Below are the code and all the weights of a small trained network. Each question names an input and a target symbol and asks about switching units off, where a switched-off unit gives its printed mean instead of its output.

import numpy as np


def w(rows, s, z=0):
    codes = np.array(rows[::2]) - 128.0
    scale = np.full(codes.shape[1], s)
    scale[-1] = z or s
    return codes * scale


def f(y):
    return np.maximum(y, 0)


def softmax(a):
    e = np.exp(a - a.max(-1, keepdims=True))
    return e / e.sum(-1, keepdims=True)


def log_softmax(a):
    a = a - a.max(-1, keepdims=True)
    return a - np.log(np.exp(a).sum(-1, keepdims=True))


def net(x, mask):
    ids = ['γδεζηθμξστφψω'.index(c) for c in x.split()]
    T = len(ids)
    res = E[ids] + P[:T]
    u = 0
    for l in range(3):
        r = res
        for j in range(3):
            rows = slice(3 * j, 3 * j + 3)
            q, k, v = (r @ M[l][rows].T for M in (Q, K, V))
            z = softmax(np.where(np.tri(T) > 0, q @ k.T / 3**0.5, -1e9)) @ v
            o = O[l][rows]
            res = res + np.where(mask[u + j], z, o[:, -1]) @ o[:, :-1]
        u += 3
        y = f(res @ A[l][:, :-1].T + A[l][:, -1])
        res = res + np.where(mask[u : u + 4], y, B[l][:, -1]) @ B[l][:, :-1]
        u += 4
    return log_softmax(res[-1] @ U[:, :-1].T + U[:, -1])


Q, K, V, O, A, B = {}, {}, {}, {}, {}, {}
E = w([
[132,127,134,210,255],'γ',
[77,166,11,121,134],'δ',
[129,177,77,26,81],'ε',
[229,154,231,147,198],'ζ',
[147,61,131,188,66],'η',
[57,69,73,150,221],'θ',
[111,165,128,129,248],'μ',
[131,140,191,45,199],'ξ',
[79,142,129,35,195],'σ',
[78,70,74,72,82],'τ',
[125,64,167,172,62],'φ',
[86,52,185,33,162],'ψ',
[114,78,189,141,69],'ω',
],0.0079)
P = w([
[206,14,117,73,135],'0',
[2,124,159,135,150],'1',
[38,129,148,130,140],'2',
[66,143,137,127,128],'3',
[112,145,129,120,118],'4',
[132,157,121,124,108],'5',
[156,174,116,123,99],'6',
[175,195,115,127,92],'7',
[193,220,124,126,74],'8',
],0.0049)
Q[0] = w([
[182,81,162,94,132],'0.h0',
[91,106,136,104,62],'0.h0',
[139,168,174,105,106],'0.h0',
[127,155,158,2,128],'0.h1',
[119,251,167,136,222],'0.h1',
[203,48,210,162,177],'0.h1',
[117,88,139,179,91],'0.h2',
[106,133,79,121,146],'0.h2',
[127,107,131,45,145],'0.h2',
],0.023)
K[0] = w([
[131,124,199,118,96],'0.h0',
[113,101,105,62,98],'0.h0',
[137,176,153,90,123],'0.h0',
[123,165,181,12,104],'0.h1',
[162,195,123,99,254],'0.h1',
[164,109,251,193,143],'0.h1',
[134,78,115,180,108],'0.h2',
[103,129,84,125,125],'0.h2',
[119,118,139,48,115],'0.h2',
],0.024)
V[0] = w([
[109,71,142,219,146],'0.h0',
[130,118,128,145,128],'0.h0',
[125,132,127,132,126],'0.h0',
[107,92,140,104,132],'0.h1',
[115,78,65,183,172],'0.h1',
[183,229,140,139,98],'0.h1',
[75,132,130,157,66],'0.h2',
[135,139,246,123,79],'0.h2',
[58,76,151,82,70],'0.h2',
],0.011)
O[0] = w([
[58,57,188,98,114,203],'0.h0',
[119,117,137,122,132,129],'0.h0',
[122,133,126,121,128,115],'0.h0',
[173,129,84,153,113,195],'0.h1',
[118,233,165,68,108,115],'0.h1',
[41,58,185,116,178,7],'0.h1',
[129,183,150,122,173,26],'0.h2',
[169,135,31,254,119,197],'0.h2',
[93,101,203,189,179,221],'0.h2',
],0.0079,0.0015)
A[0] = w([
[110,189,117,47,104,162],'0.n0',
[21,117,55,168,121,178],'0.n1',
[164,72,102,63,13,107],'0.n2',
[129,101,191,175,10,5],'0.n3',
],0.012,0.0031)
B[0] = w([
[197,95,36,207,138,253],'0.n0',
[61,113,94,75,149,228],'0.n1',
[85,202,203,103,251,223],'0.n2',
[212,245,123,53,2,220],'0.n3',
],0.0097,0.0028)
Q[1] = w([
[88,88,131,83,187],'1.h0',
[160,145,186,134,125],'1.h0',
[171,85,132,109,143],'1.h0',
[74,134,122,132,90],'1.h1',
[139,120,152,132,156],'1.h1',
[117,135,116,181,110],'1.h1',
[115,131,44,115,218],'1.h2',
[160,125,151,65,176],'1.h2',
[95,3,103,105,117],'1.h2',
],0.026)
K[1] = w([
[62,115,119,55,149],'1.h0',
[146,136,182,130,116],'1.h0',
[130,60,148,105,124],'1.h0',
[155,132,141,76,135],'1.h1',
[74,131,146,141,117],'1.h1',
[132,107,147,162,109],'1.h1',
[49,52,73,126,156],'1.h2',
[116,100,137,95,175],'1.h2',
[188,5,130,130,68],'1.h2',
],0.025)
V[1] = w([
[118,110,157,146,121],'1.h0',
[135,34,203,130,103],'1.h0',
[93,164,154,191,129],'1.h0',
[143,52,60,99,27],'1.h1',
[254,90,222,78,152],'1.h1',
[141,148,140,139,118],'1.h1',
[41,167,124,147,106],'1.h2',
[53,160,131,139,112],'1.h2',
[160,118,127,135,134],'1.h2',
],0.0079)
O[1] = w([
[139,126,113,130,118,85],'1.h0',
[158,156,105,154,78,5],'1.h0',
[164,97,91,110,128,110],'1.h0',
[190,163,166,118,204,24],'1.h1',
[1,236,118,149,140,221],'1.h1',
[107,135,103,106,131,142],'1.h1',
[201,106,148,60,135,110],'1.h2',
[189,112,147,70,140,110],'1.h2',
[106,130,119,154,119,135],'1.h2',
],0.0071,0.0029)
A[1] = w([
[70,23,179,84,149,148],'1.n0',
[72,44,110,146,202,1],'1.n1',
[39,27,87,79,118,174],'1.n2',
[80,10,255,139,163,107],'1.n3',
],0.0097,0.004)
B[1] = w([
[72,217,117,150,155,200],'1.n0',
[1,238,150,93,30,187],'1.n1',
[182,158,191,114,230,254],'1.n2',
[79,181,173,64,209,193],'1.n3',
],0.0098,0.0041)
Q[2] = w([
[198,106,85,134,143],'2.h0',
[122,175,127,65,105],'2.h0',
[92,108,162,102,252],'2.h0',
[161,177,140,170,102],'2.h1',
[195,161,169,164,189],'2.h1',
[125,107,146,126,119],'2.h1',
[56,110,142,116,130],'2.h2',
[114,88,125,167,102],'2.h2',
[120,120,87,69,79],'2.h2',
],0.027)
K[2] = w([
[191,54,25,143,84],'2.h0',
[181,195,133,35,116],'2.h0',
[7,53,170,22,198],'2.h0',
[194,89,216,161,178],'2.h1',
[160,41,137,40,202],'2.h1',
[122,140,133,124,114],'2.h1',
[87,153,198,175,135],'2.h2',
[116,119,142,163,74],'2.h2',
[136,221,81,129,120],'2.h2',
],0.021)
V[2] = w([
[193,133,96,161,132],'2.h0',
[59,146,161,60,50],'2.h0',
[106,111,130,130,169],'2.h0',
[50,97,106,242,166],'2.h1',
[84,116,73,133,137],'2.h1',
[40,2,127,89,137],'2.h1',
[198,136,165,117,90],'2.h2',
[139,135,75,156,154],'2.h2',
[121,130,57,162,164],'2.h2',
],0.012)
O[2] = w([
[100,210,115,190,121,16],'2.h0',
[162,78,143,2,98,212],'2.h0',
[137,87,127,137,153,179],'2.h0',
[214,232,135,117,251,195],'2.h1',
[147,163,123,83,147,160],'2.h1',
[194,111,176,14,165,57],'2.h1',
[80,166,78,64,115,1],'2.h2',
[126,77,190,127,108,133],'2.h2',
[136,49,220,148,104,156],'2.h2',
],0.0088,0.0079)
A[2] = w([
[61,107,50,67,139,3],'2.n0',
[161,79,103,166,214,179],'2.n1',
[247,46,55,205,115,214],'2.n2',
[19,178,141,193,176,178],'2.n3',
],0.013,0.0058)
B[2] = w([
[56,174,232,144,133,137],'2.n0',
[50,61,168,131,94,254],'2.n1',
[199,201,155,253,138,172],'2.n2',
[138,135,21,62,141,207],'2.n3',
],0.016,0.015)
U = w([
[68,42,128,35,207,253],'γ',
[140,75,203,205,142,121],'δ',
[135,193,67,199,235,156],'ε',
[190,226,187,63,254,129],'ζ',
[68,217,195,101,131,43],'η',
[172,95,127,84,53,128],'θ',
[153,109,113,106,94,80],'μ',
[135,165,136,109,164,80],'ξ',
[126,153,122,117,145,75],'σ',
[121,141,121,111,115,64],'τ',
[62,195,118,119,123,49],'φ',
[145,176,134,94,159,119],'ψ',
[148,146,58,87,98,145],'ω',
],0.0051,0.005)

Each question gives the input, a string of symbols that net reads in full, and the target symbol t.
The units are the heads (3 rows each of Q, K, V and O) and the neurons (one row each of A and B). Each row of codes is followed by its name. A weight is (code - 128) times the scale printed after its matrix; where a second scale follows, it is the last column's (O, A, B and U).
mask holds one flag per unit, layer by layer, with each layer's heads first. A switched-off unit (its flag False) gives its mean, the last column of its rows in O or B, instead of its output. The means were averaged over made-up inputs and are rounded, as every weight is.
A unit's drop is (log p(t) with every unit on - log p(t) with that unit switched off) / (log p(t) with every unit on - log p(t) with every unit switched off).
The circuit of an input: a set's keep is (log p(t) with only the set's units on - log p(t) with every unit switched off) / (log p(t) with every unit on - log p(t) with every unit switched off). Starting from the 12 units with the biggest drops (on a tie, the unit counted first), units are removed one at a time, each time the one whose removal leaves the highest keep (on an exact tie, the one counted first), for as long as the keep stays at least 0.8.
units of the circuit, in order: the units of the circuit, biggest drop first
top k neurons: the k neurons with the biggest drops, biggest first
heads that matter: for each layer, one digit per head in row order, 1 if its drop is at least 0.15 and else 0, layers parted by /
input ζ σ ζ ζ ζ, target ε: units of the circuit, in order	(0.h2, 2.h0, 1.n1)
input ζ ζ ζ ζ ε ζ ζ θ ω, target ζ: units of the circuit, in order	(0.n3, 2.n1, 0.h1, 2.h1)
input τ ζ θ θ ε ζ ω ζ ξ, target γ: units of the circuit, in order	(0.h1, 2.n2)
input δ ζ δ δ, target ε: units of the circuit, in order	(0.n0, 0.h1, 2.h0, 1.h1)
input δ μ ε γ δ ζ ω ζ δ, target ε: heads that matter	101 / 010 / 100
input τ θ δ μ ω, target θ: top 2 neurons	(0.n3, 0.n0)
input ζ ζ θ ε η ψ ζ δ μ, target γ: units of the circuit, in order	(0.h1, 2.n2)
input σ μ τ μ, target δ: top 2 neurons	(0.n1, 0.n0)
input τ ψ ψ, target δ: top 2 neurons	(0.n0, 0.n2)
input ξ ω τ ζ, target γ: top 2 neurons	(0.n3, 1.n3)
input θ ψ μ ζ ε ψ ψ, target ε: top 2 neurons	(0.n2, 0.n1)
input γ ζ ζ θ φ ζ θ, target δ: heads that matter	111 / 000 / 000
input η ζ ζ θ γ ω, target ζ: units of the circuit, in order	(0.n3, 2.h1, 1.h1, 0.h1)
input ζ ζ ζ ζ ζ φ η, target ζ: heads that matter	000 / 001 / 010
input ζ ε η θ γ, target γ: top 3 neurons	(0.n3, 2.n2, 1.n3)
input ζ ε ζ θ ξ σ γ ζ σ, target δ: heads that matter	110 / 000 / 000
input θ ζ ε θ ε, target δ: heads that matter	110 / 000 / 000
input δ μ η, target δ: heads that matter	111 / 001 / 011
input θ η μ ω ζ ζ θ γ η, target ζ: top 3 neurons	(0.n3, 2.n1, 0.n2)
input θ ψ θ φ, target θ: top 4 neurons	(0.n3, 0.n2, 0.n0, 1.n2)
input η ε θ ψ ζ, target γ: top neuron	(1.n3)
input η γ ζ γ, target δ: heads that matter	111 / 001 / 100
input ζ θ γ η ζ ε, target γ: top 2 neurons	(2.n2, 0.n3)
input φ ε ζ ε θ ε δ ε, target ε: heads that matter	100 / 000 / 100
input η θ τ θ ζ ε ω ε ζ, target δ: top 2 neurons	(0.n0, 0.n3)
input ω ζ ψ γ δ δ, target δ: top 2 neurons	(0.n0, 0.n3)
input ζ η ζ σ ζ ω ζ τ δ, target γ: top 2 neurons	(0.n1, 1.n2)
